How the states are linked:
QG e GS
QG u CQ
QG a GZ
QG c TL
QG k NS
QG y NM
NH e LC
NH u GJ
NH a RG
NH k BN
NH y GT
GB e DP
GB u BS
GB a LD
GB c HN
GB k ML
GB y GF
ZM e PG
ZM u TQ
ZM a FM
ZM c SQ
ZM k JC
ZM y RH
LC e TL
LC u DR
LC a NS
LC k NH
LC y GJ
DR e RQ
DR u HJ
DR a NM
DR k GJ
DR y PR
FC e RD
FC u RP
FC c TQ
FC k ZD
FC y LG
BN e NH
BN u GT
BN a BM
BN k TB
BN y JP
FS e HT
FS u NR
FS c GF
FS k QJ
FS y LZ
FB e GN
FB u SR
FB a HQ
FB c JL
FB k BS
FB y FQ
QJ e FS
QJ u LZ
QJ c QD
QJ k RP
QJ y FM
LG e RP
LG u BL
LG c GN
LG k HQ
LG y HZ
SQ e FF
SQ u NS
SQ a ZM
SQ c HJ
SQ k CT
SQ y RG
RQ e HF
RQ u CR
RQ a CQ
RQ k DR
RQ y HJ
TL e CN
TL u RQ
TL a QG
TL k LC
TL y DR
NS e QG
NS u NM
NS a TQ
NS c LC
NS k RG
NS y CP
FM e LZ
FM u FC
FM c ZM
FM k BL
FM y ZD
JL e CP
JL u TN
JL a FB
JL c GT
JL k LP
JL y RM
RP e QJ
RP u FM
RP c RZ
RP k LG
RP y BL
RG e NS
RG u CP
RG a RH
RG c NH
RG k BM
RG y JL
CQ e MP
CQ u FF
CQ a QD
CQ c RQ
CQ k NM
CQ y SQ
FF e LT
FF u QG
FF a PG
FF c CR
FF k SQ
FF y NS
CL e FQ
CL u ML
CL a NR
CL c LT
CL k PG
CL y GZ
RZ e QD
RZ u ZM
RZ a RP
RZ c NM
RZ k GN
RZ y JC
NM e CQ
NM u SQ
NM a RZ
NM c DR
NM k CP
NM y CT
FQ e SR
FQ u GB
FQ a TC
FQ c RM
FQ k CL
FQ y ML
GZ e ML
GZ u QD
GZ a RD
GZ c QG
GZ k TQ
GZ y RZ
BL e FM
BL u ZD
BL c JC
BL k HZ
BL y HS
LT e RM
LT u GS
LT a CL
LT c FG
LT k FF
LT y QG
JC e ZM
JC u RH
JC a BL
JC c CT
JC k SR
JC y DP
BS e FB
BS u FQ
BS a HT
BS c LP
BS k GF
BS y CL
RM e TN
RM u HN
RM a FQ
RM c JR
RM k LT
RM y GS
LZ e NR
LZ u RD
LZ c PG
LZ k FM
LZ y FC
HJ e CR
HJ u LC
HJ a SQ
HJ k PR
HJ y NH
ML e GB
ML u GF
ML a SZ
ML c GS
ML k GZ
ML y QD
HF e JP
HF u FG
HF a MP
HF k RQ
HF y CR
HT e HQ
HT u TC
HT c BS
HT k FS
HT y NR
GJ e DR
GJ u PR
GJ a CP
GJ k GT
GJ y DH
HN e BM
HN u LP
HN a GB
HN c TB
HN k GS
HN y MP
HQ e LG
HQ u HZ
HQ c FB
HQ k HT
HQ y TC
JP e GT
JP u JR
JP a LP
JP k HF
JP y FG
CR e FG
CR u TL
CR a FF
CR k HJ
CR y LC
CN e TB
CN u HF
CN a GS
CN k TL
CN y RQ
PG e CL
PG u GZ
PG a LZ
PG c FF
PG k ZM
PG y TQ
JR e DH
JR u TB
JR a RM
JR k FG
JR y CN
SR e JC
SR u DP
SR a HZ
SR c TN
SR k FQ
SR y GB
QD e GF
QD u PG
QD a QJ
QD c CQ
QD k RZ
QD y ZM
MP e LP
MP u LT
MP a GF
MP c HF
MP k CQ
MP y FF
TC e HZ
TC u LD
TC c FQ
TC k NR
TC y SZ
RD e SZ
RD u QJ
RD c GZ
RD k FC
RD y RP
ZD e FC
ZD u LG
ZD c RH
ZD k HS
ZD y HQ
HS e ZD
HS u HQ
HS c DP
HS k LD
HS y HT
BM e RG
BM u JL
BM a DP
BM c BN
BM k HN
BM y LP
DH e PR
DH u BN
DH a TN
DH k JR
DH y TB
LP e JL
LP u RM
LP a BS
LP c JP
LP k MP
LP y LT
LD e HS
LD u HT
LD c GB
LD k SZ
LD y FS
TN e CT
TN u BM
TN a SR
TN c DH
TN k RM
TN y HN
GN e RZ
GN u JC
GN a LG
GN c CP
GN k FB
GN y SR
RH e TQ
RH u GN
RH a ZD
RH c RG
RH k DP
RH y FB
DP e RH
DP u FB
DP a HS
DP c BM
DP k GB
DP y BS
TQ e GZ
TQ u RZ
TQ a FC
TQ c NS
TQ k RH
TQ y GN
TB e BN
TB u JP
TB a HN
TB k CN
TB y HF
GS e HN
GS u MP
GS a ML
GS c CN
GS k QG
GS y CQ
HZ e BL
HZ u HS
HZ c SR
HZ k TC
HZ y LD
GF e BS
GF u CL
GF a FS
GF c MP
GF k QD
GF y PG
PR e HJ
PR u NH
PR a CT
PR k DH
PR y BN
GT e GJ
GT u DH
GT a JL
GT k JP
GT y JR
NR e TC
NR u SZ
NR c CL
NR k LZ
NR y RD
SZ e LD
SZ u FS
SZ c ML
SZ k RD
SZ y QJ
CT e SQ
CT u RG
CT a JC
CT c PR
CT k TN
CT y BM
FG e JR
FG u CN
FG a LT
FG k CR
FG y TL
CP e NM
CP u CT
CP a GN
CP c GJ
CP k JL
CP y TN

The rows follow the links: the fewer symbols apart two states are, the more alike their rows tend to be.

Each row is also shifted at random along 2 hidden directions that mean nothing.

Some states, each with a row of numbers:
FG	[-2, 18, -2, -5, 7, 72, -22, -15, -32, 28, 14, -20, -8, 22, 11, -7, -5, 25, -17, -18, 53, -1, -52, 7]
RQ	[16, -25, -29, -38, 25, 7, -25, -35, -16, -11, 32, -24, -33, -2, 50, -18, -7, 32, 13, 14, -27, -13, 17, -9]
TQ	[55, -5, -32, 66, 23, -37, 16, 1, 13, 17, -29, 35, -27, -28, -11, 48, 50, 7, -4, 19, -27, 16, 56, -18]
PR	[43, -26, -10, 49, 85, -38, 61, -44, -42, 19, -7, 15, 37, 25, 63, -1, 18, 40, -15, -1, -28, 31, 2, -18]
JP	[-25, -3, 8, -27, 34, 20, -25, -17, -10, 18, 33, -9, 25, 24, 35, -27, -35, 52, 50, 15, 8, -19, -2, 1]
TL	[-26, -3, -33, -1, -30, 15, 13, -13, -42, 57, 20, -12, -58, 3, -4, 16, 28, 47, -6, 7, 55, -12, 25, 0]
NS	[-6, -26, -29, 32, -39, -9, 41, 2, -20, 64, -24, -10, -26, -33, -39, 34, 35, 6, 2, 11, 26, -10, 23, 35]
GF	[31, 6, -1, -2, -11, 11, -67, 23, 33, 10, -14, -18, -2, -43, 3, 9, -33, -12, 60, 20, 17, -6, -20, 50]
FS	[11, 32, -10, -9, -4, 17, -54, 25, 1, -6, 44, 10, -22, -19, 9, 4, -56, 1, 30, 7, 35, 10, 9, -8]
RZ	[45, -25, -28, 28, -13, -12, -26, 5, 8, 2, 3, 12, -13, -62, 26, 0, -9, -60, 17, 7, -3, 15, 32, 49]
GS	[29, -3, -31, -18, 26, -17, -11, -16, 2, 17, -20, -10, -33, 32, -20, 35, 34, 38, 25, 26, -21, -29, 0, -37]
FM	[61, 7, -3, 44, 28, -11, 11, -7, -20, -11, 1, 35, -14, -14, 46, -10, 13, -2, -50, -24, -7, 58, 16, -30]
TB	[-49, 9, 9, -8, 13, -9, 8, 5, 3, 45, 10, 2, -16, 47, -16, -4, 1, 52, 22, 0, 20, -29, -8, -28]
JL	[-34, -41, 11, -23, 7, -2, -11, -8, 10, 7, -5, -30, 50, 7, -3, -12, -25, -7, 50, 0, -23, -30, -6, 34]
JC	[40, -2, 3, 47, 38, -26, 22, -8, 2, -13, -46, 21, 52, -14, -1, 25, 27, -41, -24, -18, -24, 32, -4, -8]
NR	[49, 55, -2, 35, 34, 30, -11, 27, -7, 11, 11, 24, -10, 4, 4, 15, -1, 14, -6, -16, 43, 44, -37, -35]
BL	[-40, 23, 30, 22, -37, -1, 27, 24, -26, -34, 10, 27, 24, -11, -4, -32, -16, -54, -47, -33, 30, 40, -7, 2]
LZ	[59, 51, -20, 27, -1, 17, -5, 12, -11, -9, 28, 15, -24, -5, 22, -2, 5, 11, -47, -24, 24, 46, -6, -19]
NH	[-16, -10, -1, 9, 33, -59, 47, -24, -38, 39, 13, 30, -18, 22, 36, 8, 34, 36, -5, 2, -36, -19, 37, -23]
FF	[63, -17, -52, -6, 62, 4, 17, -49, 10, -32, -24, -43, -27, 30, 39, 27, 52, 18, -33, 2, -59, 9, -37, -21]
HZ	[-6, 22, 55, 5, 34, 3, 11, 28, -10, -41, 10, 26, 38, 26, 14, -29, -19, -8, -14, -39, -4, 21, -12, -28]
PG	[29, 4, 10, -24, -23, 27, -22, 6, 16, -63, -14, -16, -9, -5, -15, 17, 30, -41, -51, -14, -19, 24, -15, 7]

The symbols that take the first to the second take the third to the fourth, perhaps in another order. What is the fourth?
Answers are names.
[-27, 13, 24, 1, -62, 39, 3, 25, -17, -41, 25, -6, -3, -30, 6, -21, 1, -44, -66, -24, 28, 36, -12, 11]
: [-9, 42, 49, 40, 4, 1, 10, 21, -7, 3, -3, 36, 39, 7, 12, -17, -5, -22, -5, -34, 39, 22, -27, -4]
:: [9, -15, -29, -51, -12, 29, -29, -18, 10, -7, 2, -36, -7, 1, 19, 1, -16, -5, 35, 25, -39, -35, -13, 23]
: NM

[51, -1, -66, 72, 37, -11, 17, -21, -42, 106, 14, 24, -65, -16, 16, 32, 31, 73, 22, 18, 54, 23, 30, -21]
: [3, -28, -6, -7, 11, -17, 9, -32, -33, -27, 27, -14, -23, -21, 65, -24, -23, 10, 2, 13, -28, 13, 37, 9]
:: [3, -8, -15, -28, 22, 5, -24, -17, 19, 15, -17, -28, 24, 14, 1, -11, -23, -2, 54, 23, -16, -34, -20, 23]
: LT

[-88, 2, 7, -42, -29, 17, 13, -9, -12, 17, 16, -14, 3, 27, -44, -4, -12, 47, 21, 0, 35, -34, -18, -25]
: [21, -30, -6, 17, 52, -27, 6, -35, 7, 30, -24, -3, 48, -8, 45, -19, -16, 1, 63, 9, -34, -20, 14, 20]
:: [47, -5, -34, 2, -28, 25, -53, 11, 20, 4, 2, -13, -22, -63, 7, 4, -31, -26, 5, 20, 25, -6, -14, 49]
: NR

[37, 22, 11, -22, 47, -6, -22, 18, 43, -55, -39, -18, 35, 58, -2, 9, 7, -3, 5, -13, -46, 3, -40, -34]
: [-10, -30, 7, -42, -47, -33, 10, 12, 30, -59, -2, 2, -29, -16, -37, 29, 30, -31, -37, 8, -54, -14, 40, -19]
:: [18, -10, -5, 64, -13, -42, 27, 16, 5, 51, -45, 54, 13, -32, -35, 30, 25, -18, 15, -5, 27, 15, 22, 11]
: GF

[42, 62, -2, 15, 9, 25, -23, 18, -9, -9, 16, 9, 3, -4, 5, 7, -17, 13, -7, -12, 44, 36, -43, -29]
: [39, 10, 14, 16, 42, -33, 10, -4, -21, -55, 22, 44, -4, -2, 55, 10, 21, -9, -57, -3, -43, 50, 26, -47]
:: [-55, -2, 27, 10, -50, 16, 33, 2, 4, 58, -29, 3, 29, 4, -79, -3, 3, 9, 22, 7, 33, -20, -9, 28]
: GS

[22, -4, 2, -42, -37, 18, -54, 24, 36, -20, -15, -22, -8, -25, 2, 4, -29, -38, 37, 25, 0, -17, -13, 15]
: [33, 28, -14, 2, 38, -29, -15, 16, 22, -19, 11, 28, -39, 17, 13, 34, 1, 47, 5, 24, -13, 5, 7, -78]
:: [-32, 9, 36, -56, -23, 58, 6, -1, 26, -25, -22, -52, 39, 55, -39, -7, -2, -21, -10, -16, -12, -26, -59, 20]
: BS

[58, -27, -18, 5, 25, -66, -21, -10, 8, -16, -18, -5, -10, -41, 38, 11, 0, -18, -4, 38, -77, 21, 40, 13]
: [63, -24, -16, 49, 62, -90, 31, -8, 14, 27, -41, 50, -2, -10, -6, 44, 34, 6, 10, 15, -66, 15, 51, -41]
:: [68, -10, -13, 42, 25, -30, 17, -19, 16, -36, -17, 13, 3, -16, 36, 32, 51, -26, -48, -8, -36, 34, 1, -3]
: GN

[-39, 2, 20, -18, 11, -4, 54, -35, -19, -43, 0, -5, 38, 40, 45, -24, 8, 7, -55, -25, -38, 6, 5, -14]
: [-2, 4, -9, 11, 19, 0, 15, 5, 15, 56, -42, -15, 6, 33, -50, 17, 20, 31, 49, 17, 2, -28, -19, -12]
:: [-13, -39, 6, -26, 36, -15, 48, -34, 8, -66, -48, -26, 29, 38, 37, -18, 37, -3, -40, -13, -84, -6, -14, -7]
: GB

[45, -30, -17, 25, 43, -3, 23, -44, -4, -5, -18, -31, 0, 14, 35, 9, 59, 0, -43, 8, -47, -2, 0, 17]
: [-50, -30, 1, 18, -35, -21, 48, -13, -27, 40, -27, -6, 10, -10, -42, 8, 29, -12, -11, -2, 16, -13, 26, 27]
:: [-27, 21, -13, -44, -3, 8, 5, -22, -8, 19, 22, -17, -45, 50, -10, 15, 18, 60, 13, 14, 4, -30, -18, -31]
: RQ

[0, -46, -31, 17, -17, 13, 5, -27, -7, 27, -3, -35, -5, -46, 0, -19, 6, -40, 2, 21, 7, -4, 29, 64]
: [-53, -37, 21, -7, -45, 0, 51, -5, -18, 38, -21, -10, -4, -12, -48, 12, 42, -20, -1, 8, -15, -17, 14, 19]
:: [-48, -7, 11, -7, 10, 3, 11, -13, -22, 12, 18, 0, 24, 14, 35, -40, -42, 4, 49, -9, 10, -17, 17, 26]
: TB

[-47, 7, 45, -47, 17, 1, 41, -15, -20, -44, 1, -29, 55, 63, 24, -42, 8, -7, -25, -19, -33, -7, -17, -3]
: [12, 18, 2, 15, 38, 29, 15, -10, 1, 29, -39, -18, 37, 40, 3, 12, 31, 18, 9, -19, -11, -10, -60, 14]
:: [-5, -3, 36, 18, 11, -53, 14, 32, 17, 18, -26, 43, 32, 10, -50, 21, 11, 5, 16, -5, -19, -10, 1, -23]
: LD

[-76, -36, 17, -70, -20, -45, 35, -15, 1, -39, 19, -14, -15, 46, -1, -12, 10, 28, -33, 2, -81, -18, 45, -39]
: [-30, -17, 16, -1, 19, -4, 50, -23, -25, -15, -1, -5, 38, 37, 39, -36, 25, 8, -43, -11, -24, 16, 2, -17]
:: [-20, -6, 17, 3, 0, -62, 31, 22, 11, -17, 14, 54, 5, 2, -2, 5, -10, -12, -15, 0, -15, 6, 47, -44]
: BL

[24, -6, 2, 12, 104, -19, 26, -33, 14, -3, -42, -19, 52, 70, 27, 3, 27, 11, -2, 13, -81, 1, -12, -18]
: [-82, -13, 29, -6, -6, -14, 35, -13, -20, 18, 7, 19, 6, 36, -10, -21, -2, 23, 27, 8, -2, -45, 10, -10]
:: [42, -2, -14, 8, -8, 12, -38, 5, 10, -3, 34, 11, -15, -43, 37, -3, -38, 7, 3, 7, 14, 20, 15, -3]
: PG

[-28, -23, -1, 16, -9, 28, 31, -29, -3, 0, -31, -32, 46, 17, -6, -21, 34, -28, -36, -20, -20, 0, -17, 34]
: [-32, 34, -13, 33, 2, 32, 9, -7, -37, 107, 7, 20, -5, -1, -42, -2, -7, 39, 57, -5, 96, -14, -16, 5]
:: [-19, 10, 4, -4, -27, -37, 3, 18, -10, -24, 15, 45, -48, -12, -8, 16, 8, -8, -31, -6, -7, 13, 34, -47]
: FB

[-3, 9, 6, 19, -30, -49, -11, 22, -14, 0, 14, 36, -48, -22, -12, 13, 12, -2, -46, 11, 0, 19, 41, -41]
: [5, 16, 9, 16, -23, 8, 6, 12, -13, -30, 18, 26, -9, -14, 25, -10, 3, -28, -62, -26, 10, 38, -2, -8]
:: [34, 14, 6, 48, 15, 18, -39, 25, 21, 51, -16, 29, 21, -35, -5, -4, -46, -15, 66, 16, 43, -1, -24, 40]
: GB

[-9, -9, -25, -58, 30, 8, -41, -33, 6, -22, 36, -34, -28, 24, 51, -20, -22, 50, 27, 22, -25, -20, -1, -11]
: [-15, 2, -10, -37, -24, 70, 5, -15, -29, -22, 27, -34, -28, 10, 15, -25, 30, 5, -60, -13, 29, 11, -31, 6]
:: [-37, 17, 25, -41, 30, 41, -2, -28, -9, -17, 17, -27, 19, 68, 27, -16, -3, 31, -11, -4, -19, -22, -42, -16]
: CN

[13, -9, 5, -35, 39, -31, -46, 21, 57, -48, -19, -19, 33, 2, 9, 4, -45, -5, 40, 28, -69, -25, -16, 1]
: [14, 16, -24, 0, -61, 51, -15, 24, 14, -30, -3, -35, -17, -14, -28, 7, 30, -44, -47, -20, 28, 17, -28, 24]
:: [58, 3, -11, 0, 45, -52, -14, -9, 12, -44, 36, 34, -26, -33, 77, 0, -23, 5, 3, 8, -63, 34, 49, -26]
: HZ

